X = -1.10  -0.18   0.11   0.29   0.96   0.64   1.86   0.19   1.05
X[0]	-1.10
X[4]	0.96
X[-7]	0.11
X[-1]	1.05
X[-4]	0.64
X[-2]	0.19

arr = ((0.01, 0.06, 0.25, -0.02, -0.14, -0.02), (0.09, 0.09, -0.18, -0.04, -0.04, -0.21), (-0.15, -0.04, -0.24, 0.07, 0.12, -0.04), (0.05, -0.20, -0.02, 0.17, 0.11, 0.03), (0.19, 0.04, 0.06, 0.18, -0.05, -0.08), (-0.04, 0.08, -0.04, -0.20, -0.21, -0.02), (0.19, 0.06, 0.04, 0.17, -0.06, -0.06), (-0.15, -0.03, -0.24, 0.07, 0.12, -0.05), (0.08, 0.09, -0.20, -0.03, -0.05, -0.20))
arr[-9][-6] -> 0.01
arr[8][-4] -> -0.20
arr[-7][-6] -> -0.15
arr[-3][-1] -> -0.06
arr[-6][3] -> 0.17
arr[7][-3] -> 0.07
arr[:, -5] -> [0.06, 0.09, -0.04, -0.20, 0.04, 0.08, 0.06, -0.03, 0.09]
arr[6][-5] -> 0.06
arr[:, 4] -> [-0.14, -0.04, 0.12, 0.11, -0.05, -0.21, -0.06, 0.12, -0.05]
arr[7][-1] -> -0.05
arr[-1] -> [0.08, 0.09, -0.20, -0.03, -0.05, -0.20]
arr[5] -> [-0.04, 0.08, -0.04, -0.20, -0.21, -0.02]
arr[0][-4] -> 0.25
arr[-1][4] -> -0.05
arr[7][4] -> 0.12
arr[:, -1] -> [-0.02, -0.21, -0.04, 0.03, -0.08, -0.02, -0.06, -0.05, -0.20]
arr[0][3] -> -0.02
arr[-8][2] -> -0.18
arr[3] -> [0.05, -0.20, -0.02, 0.17, 0.11, 0.03]
arr[5][2] -> -0.04
arr[-7][-1] -> -0.04
arr[-8][0] -> 0.09
arr[-5] -> [0.19, 0.04, 0.06, 0.18, -0.05, -0.08]
arr[:, -3] -> [-0.02, -0.04, 0.07, 0.17, 0.18, -0.20, 0.17, 0.07, -0.03]
arr[5][-3] -> -0.20
arr[1][-1] -> -0.21
arr[5][-6] -> -0.04
arr[-3] -> [0.19, 0.06, 0.04, 0.17, -0.06, -0.06]
arr[8][5] -> -0.20
arr[2][2] -> -0.24
arr[4][2] -> 0.06

W =
[[  0  -1   0 -40  13 -23  13  21   8   2  -2   0   0 -21   1  -2]
 [  0  20  12  19   5   9   8  18   0   2 -19   0   0 -17   2 -19]
 [  0  -9 -19  10 -17  10 -16  31  -7 -10  26   0   0   7   8  25]
 [  0 -18  18  13   5   6   6 -15   2   8  14   0   0 -14  -1  12]
 [  0   1  14  29  13  26  13  -9  10  13   2   0   0 -27  13   3]
 [  0   9  21 -13   7 -11   9   8   6  12   1   0   0  49  -5   2]
 [  0  31  11   0 -20   1 -22   3  -7   9 -20   0   0 -11   3 -19]]
Indices start at 0.
(0, 0)	0
(6, 14)	3
(6, 13)	-11
(5, 3)	-13
(5, 11)	0
(6, 2)	11
(5, 15)	2
(3, 13)	-14
(6, 8)	-7
(4, 12)	0
(4, 14)	13
(6, 12)	0
(5, 12)	0
(3, 9)	8
(3, 14)	-1
(1, 13)	-17
(3, 1)	-18
(5, 13)	49
(1, 15)	-19
(3, 2)	18
(0, 7)	21
(0, 11)	0
(4, 10)	2
(6, 1)	31
(6, 15)	-19
(4, 8)	10
(1, 4)	5
(5, 14)	-5
(4, 2)	14
(0, 15)	-2
(2, 9)	-10
(3, 0)	0
(3, 6)	6
(3, 5)	6

data =
-0.5,-0.7,0.6,0.7,0.6,0.4,-0.3
0.0,-0.3,0.3,0.5,0.6,0.6,-0.8
0.2,-0.3,0.3,0.2,0.0,-0.2,-0.1
-0.7,0.0,-0.5,-0.5,-0.2,0.0,-0.2
-1.0,-0.6,-0.3,-1.2,-1.8,-2.0,1.5
-0.9,-1.0,0.6,0.1,-0.5,-0.8,0.5
Indices start at 0.
(0, 0): -0.5
(5, 5): -0.8
(2, 0): 0.2
(4, 3): -1.2
(0, 2): 0.6
(0, 6): -0.3
(1, 4): 0.6
(2, 3): 0.2
(4, 0): -1.0
(3, 1): 0.0
(0, 1): -0.7
(5, 0): -0.9
(1, 0): 0.0
(3, 4): -0.2
(4, 6): 1.5
(2, 1): -0.3
(3, 0): -0.7
(1, 1): -0.3
(1, 6): -0.8
(3, 2): -0.5
(5, 2): 0.6
(4, 5): -2.0
(0, 3): 0.7

M = [ -1 -41 -25 -24   3 -18  21  38  32  22]
M[0]	-1
M[7]	38
M[-7]	-24
M[-5]	-18
M[4]	3
